Small tables with named rows and columns. After each table, cells are looked up by row and column.

Kemipet:
fields: Feb, Bupof
Nofaz: [37451, 41286]
Ser: [44180, 29278]
Lurolav: [59865, 72327]
Banil: [90831, 38500]
Rimibiz: [23474, 69305]
Kevivas: [47123, 84687]
Palitok: [66846, 59444]
Lep: [28699, 36110]

What is the Feb of Rimibiz in Kemipet?
23474
What is the Feb of Ser in Kemipet?
44180
What is the Bupof of Kevivas in Kemipet?
84687
What is the Feb of Lurolav in Kemipet?
59865
What is the Bupof of Palitok in Kemipet?
59444
What is the Feb of Palitok in Kemipet?
66846
What is the Bupof of Rimibiz in Kemipet?
69305
What is the Feb of Nofaz in Kemipet?
37451
What is the Feb of Kevivas in Kemipet?
47123
What is the Bupof of Lep in Kemipet?
36110
What is the Bupof of Ser in Kemipet?
29278
What is the Feb of Banil in Kemipet?
90831
What is the Feb of Lep in Kemipet?
28699
What is the Bupof of Lurolav in Kemipet?
72327
What is the Bupof of Banil in Kemipet?
38500
What is the Bupof of Nofaz in Kemipet?
41286

Mide
        Bota  Gater  Kot  Tizif  Koz  Vigegik  Bipuz  Riba  Dib  Zafopem
Lofone   616    611  722    548  482      538    477   463  523      494
Niv      267    494  560    640  798      402    640   582  631      359
Kef      642    415  797    392  655      691    723   695  679      305
Beva     669    641  629    622  536      471    380   512  386      546
Zit      321    554  866    480  657      496    557   532  845      368
Fel      469    580  677    362  491      533    410   721  729      681
Zulum    618    718  415    788  366      681    595   366  391      761
Nur      601    512  852    396  671      583    556   634  816      396
Gup      722    570  618    684  715      542    526   537  569      485
Fimefi   557    595  192    628  377      716    662   654  332      920
Teve     693    528  635    684  620      704    698   537  551      489
Vek      624    640  442    928  635      528    517   509  247      632
Sofez    645    518  583    505  664      594    572   700  667      557

Kot of Nur: 852
Dib of Beva: 386
Tizif of Zit: 480
Kot of Teve: 635
Bota of Teve: 693
Bipuz of Fel: 410
Dib of Gup: 569
Dib of Zulum: 391
Riba of Fimefi: 654
Row with the largest Gater: Zulum

Pivukas =
	Seripi	Kiz
Nudud	7020	4583
Zelen	9621	3506
Tinuke	7200	5485
Fon	8590	2337
Sop	5351	5307
Goto	5952	6011
Nilomo	4179	6610
Fede	4954	9616
Radap	3987	8900
Rop	7161	4803
Sovu	7572	4985
Lazanof	4839	5029
Nek	9348	4613
Ved	6788	5452

Goto, Seripi: 5952
Ved, Seripi: 6788
Fede, Kiz: 9616
Nilomo, Seripi: 4179
Sop, Kiz: 5307
Lazanof, Kiz: 5029
Goto, Kiz: 6011
Fon, Seripi: 8590
Rop, Kiz: 4803
Fon, Kiz: 2337
Radap, Kiz: 8900
Nek, Kiz: 4613
Nek, Seripi: 9348

Pid:
,Mef,Vukob,Sutik,Bipep,Kanepi,Ruz,Lariguk,Vokepa,Zam
Fusodab,-20,-23,-2,-26,-18,-19,-15,-26,-26
Zur,-51,-8,72,-6,37,-27,-94,32,0
Mamog,-8,-26,-25,-19,-30,-17,-8,-21,-13
Kun,-5,-14,-22,-20,-33,-8,-27,-12,-10
Podekob,-34,-18,-27,-34,-25,-17,-40,-38,-8
Razibim,-20,-23,-33,-35,0,-23,-39,-1,-4
Sof,-19,-18,-11,-26,-16,-21,-18,-20,-18
Vumori,-8,-6,-35,-20,-23,-19,3,-24,-36
Guneb,-40,7,-12,-34,-14,-7,-18,-14,-38
Givo,-22,-16,-16,-24,-17,-21,-20,-16,-16
Fal,-21,-13,-26,-21,-12,-26,-23,-20,-18
Sokubi,-29,-22,-4,-22,-15,-22,-13,-17,-18

What is the Bipep of Razibim in Pid?
-35
What is the Zam of Zur in Pid?
0
What is the Vukob of Fal in Pid?
-13
What is the Vukob of Razibim in Pid?
-23
What is the Ruz of Zur in Pid?
-27
What is the Sutik of Sof in Pid?
-11
What is the Vukob of Sokubi in Pid?
-22

Puvo:
columns: Neme, Volizor, Nogam, Nugima, Fod, Kar, Pigito, Pamiba
Pigu: [-169, -46, 91, 41, 277, -216, -18, -421]
Lopepu: [-272, -469, 107, -139, 0, 363, -37, -179]
Sus: [89, -315, -97, -73, -147, -154, 570, -57]
Moniva: [-549, -257, -256, -183, -195, -34, -120, 242]
Bitot: [3, -157, -297, 99, 77, 14, -91, 56]

Volizor of Bitot: -157
Nugima of Bitot: 99
Pigito of Lopepu: -37
Kar of Bitot: 14
Pigito of Pigu: -18
Fod of Sus: -147
Nogam of Moniva: -256
Neme of Bitot: 3
Volizor of Sus: -315

Tiz.tsv
	Nibego	Dimegib
Vin	134	71
Duz	53	83
Lon	98	102
Par	166	0
Pudinu	146	237
Zusul	2	135
Lav	1	67
Sagin	102	131
Nal	139	139
Bor	126	165
Runizi	119	119
Dumano	45	72
Vepa	107	52

What is the Dimegib of Lav in Tiz?
67
What is the Nibego of Sagin in Tiz?
102
What is the Dimegib of Bor in Tiz?
165
What is the Nibego of Bor in Tiz?
126
What is the Nibego of Zusul in Tiz?
2
What is the Dimegib of Zusul in Tiz?
135
What is the Nibego of Vin in Tiz?
134
What is the Dimegib of Vin in Tiz?
71
What is the Dimegib of Vepa in Tiz?
52
What is the Dimegib of Par in Tiz?
0
What is the Dimegib of Duz in Tiz?
83
What is the Dimegib of Lon in Tiz?
102
What is the Dimegib of Nal in Tiz?
139
What is the Nibego of Lav in Tiz?
1
What is the Dimegib of Sagin in Tiz?
131
What is the Nibego of Dumano in Tiz?
45
What is the Nibego of Par in Tiz?
166

Fov =
	Fiviro	Tesorat	Bisazu	Taripo	Fudoduf	Resud	Sokadu	Raz
Dibege	0.55	0.65	0.36	0.57	0.48	0.67	0.40	0.90
Fazefu	0.67	0.67	0.67	0.67	0.48	0.51	0.63	0.66
Nonak	0.57	0.78	0.83	0.51	0.53	0.66	0.50	0.74
Mel	0.55	0.68	0.64	0.58	0.45	0.54	0.67	0.66
Lov	0.75	0.46	0.74	0.44	0.67	0.60	0.55	0.83
Nev	0.41	0.52	0.33	0.64	0.87	0.58	0.40	0.65
Sosabas	0.96	0.52	0.77	0.34	0.52	0.70	0.82	0.78
Vevoris	0.70	0.75	0.88	0.56	0.63	0.65	0.31	0.19

Bisazu of Lov is 0.74
Sokadu of Nev is 0.40
Fudoduf of Dibege is 0.48
Resud of Nev is 0.58
Taripo of Lov is 0.44
Raz of Fazefu is 0.66
Fiviro of Mel is 0.55
Sokadu of Fazefu is 0.63
Fudoduf of Nev is 0.87
Sokadu of Dibege is 0.40
Fudoduf of Lov is 0.67
Taripo of Sosabas is 0.34
Raz of Nonak is 0.74
Sokadu of Lov is 0.55
Sokadu of Sosabas is 0.82
Raz of Mel is 0.66
Fiviro of Vevoris is 0.70
Raz of Vevoris is 0.19
Row with the largest Resud: Sosabas

Table Bim
         Dum  Lelor  Rabes  Tozareb  Ded  Tafuf  Dib  Nimili  Veb  Zipekos
Bel      110    130     98       67  173     46   82      36  121      203
Ronida   215    101    105      114   60     65   48      71  177       40
Banavel  156    110     40       91  107    105   82     123  127       30
Sefidir  214     56    144       19  177    111   50     136   84      204
Topu      41     41     66       82  169    116  216     101  187       22

Dib of Bel = 82
Rabes of Banavel = 40
Veb of Sefidir = 84
Rabes of Ronida = 105
Lelor of Banavel = 110
Veb of Ronida = 177
Lelor of Sefidir = 56
Dib of Ronida = 48
Nimili of Ronida = 71
Tozareb of Topu = 82
Dum of Bel = 110
Tafuf of Bel = 46

Rak:
columns: Mevi, Didi, Fepuri, Banem, Guvu, Berogo, Gel, Gir
Gizazi: [120, 104, 99, 90, 123, 98, 105, 104]
Tup: [114, 149, 111, 172, 96, 50, 141, 126]
Fivumad: [118, 94, 73, 103, 122, 67, 127, 117]
Kezolo: [139, 121, 66, 135, 129, 7, 167, 157]
Lir: [93, 190, 121, 196, 115, 81, 91, 160]
Big: [102, 136, 164, 104, 109, 150, 102, 98]
Mumode: [112, 125, 100, 114, 113, 98, 104, 123]
Nur: [116, 121, 92, 149, 115, 50, 138, 129]
Gose: [84, 111, 127, 106, 95, 127, 77, 101]

Gel of Mumode: 104
Banem of Tup: 172
Didi of Kezolo: 121
Banem of Gizazi: 90
Mevi of Tup: 114
Gel of Gose: 77
Banem of Big: 104
Fepuri of Big: 164
Didi of Gose: 111
Gir of Nur: 129
Banem of Fivumad: 103
Gel of Lir: 91
Banem of Gose: 106
Berogo of Kezolo: 7
Banem of Lir: 196
Berogo of Gose: 127

Muneri.tsv
	Bida	Lek	Zik	Ririt	Vid
Bizet	4.216	6.646	4.782	3.937	2.960
Kero	6.042	2.568	5.352	7.825	8.366
Zanuf	1.560	5.196	2.684	3.852	4.656
Vor	4.710	4.641	4.130	5.116	5.186
Migufu	7.126	4.771	4.285	0.156	3.176
Rotoki	3.165	4.532	2.865	4.280	6.523
Dozudef	4.227	4.323	3.937	4.403	4.654
Vebozin	6.439	4.295	2.223	1.437	4.293
Danogul	2.025	5.565	4.300	5.388	2.524
Sifusa	5.452	3.751	8.560	3.836	5.367
Vasusi	4.915	4.847	3.518	5.976	4.259
Piposet	2.850	2.092	7.784	1.520	5.384
Netud	5.246	4.675	3.579	5.456	3.612
Razate	4.831	4.162	4.618	6.911	4.764

Vebozin, Bida => 6.439
Kero, Vid => 8.366
Vor, Bida => 4.710
Migufu, Vid => 3.176
Rotoki, Zik => 2.865
Dozudef, Vid => 4.654
Netud, Lek => 4.675
Row with the largest Bida: Migufu

Viked.tsv
	Suk	Soz	Sutoz	Gabomaf	Buv	Zomet
Zez	103	129	96	138	98	109
Vikere	57	132	80	116	164	125
Tor	137	127	109	211	83	96

Soz of Vikere: 132
Sutoz of Vikere: 80
Soz of Tor: 127
Sutoz of Tor: 109
Sutoz of Zez: 96
Zomet of Zez: 109
Zomet of Tor: 96
Zomet of Vikere: 125
Gabomaf of Tor: 211
Soz of Zez: 129
Buv of Tor: 83
Suk of Vikere: 57
Suk of Zez: 103
Suk of Tor: 137
Buv of Zez: 98
Gabomaf of Zez: 138
Buv of Vikere: 164

Sar:
	Reg	Razaz	Nakodon	Zigo
Kenekep	109	84	57	98
Digon	136	137	105	127
Nogo	80	81	125	74
Sigap	90	96	189	94
Raf	101	105	159	164
Repibe	250	9	129	238

Kenekep, Zigo: 98
Raf, Nakodon: 159
Repibe, Reg: 250
Digon, Reg: 136
Repibe, Nakodon: 129
Kenekep, Nakodon: 57
Sigap, Zigo: 94
Kenekep, Razaz: 84
Nogo, Zigo: 74
Nogo, Reg: 80
Repibe, Razaz: 9
Kenekep, Reg: 109
Nogo, Nakodon: 125
Digon, Zigo: 127
Sigap, Nakodon: 189
Which row has the largest Reg? Repibe

Table Nuron
,Lakome,Simife,Sidim,Fovusaf,Rikarob,Pafi,Zabufal
Vesivef,100,101,110,126,133,135,130
Dig,134,109,141,99,112,103,56
Gog,163,120,114,145,76,170,145
Tuve,130,160,57,123,147,72,126
Kelonub,129,60,207,76,97,86,96
Pusomi,69,136,112,127,113,104,105
Tiz,43,147,113,132,145,140,113
Fir,94,108,91,142,113,60,103

What is the Sidim of Vesivef in Nuron? 110
What is the Zabufal of Tuve in Nuron? 126
What is the Rikarob of Fir in Nuron? 113
What is the Pafi of Kelonub in Nuron? 86
What is the Simife of Vesivef in Nuron? 101
What is the Lakome of Tuve in Nuron? 130
What is the Sidim of Gog in Nuron? 114
What is the Pafi of Tuve in Nuron? 72
What is the Rikarob of Tiz in Nuron? 145
Row with the largest Rikarob: Tuve

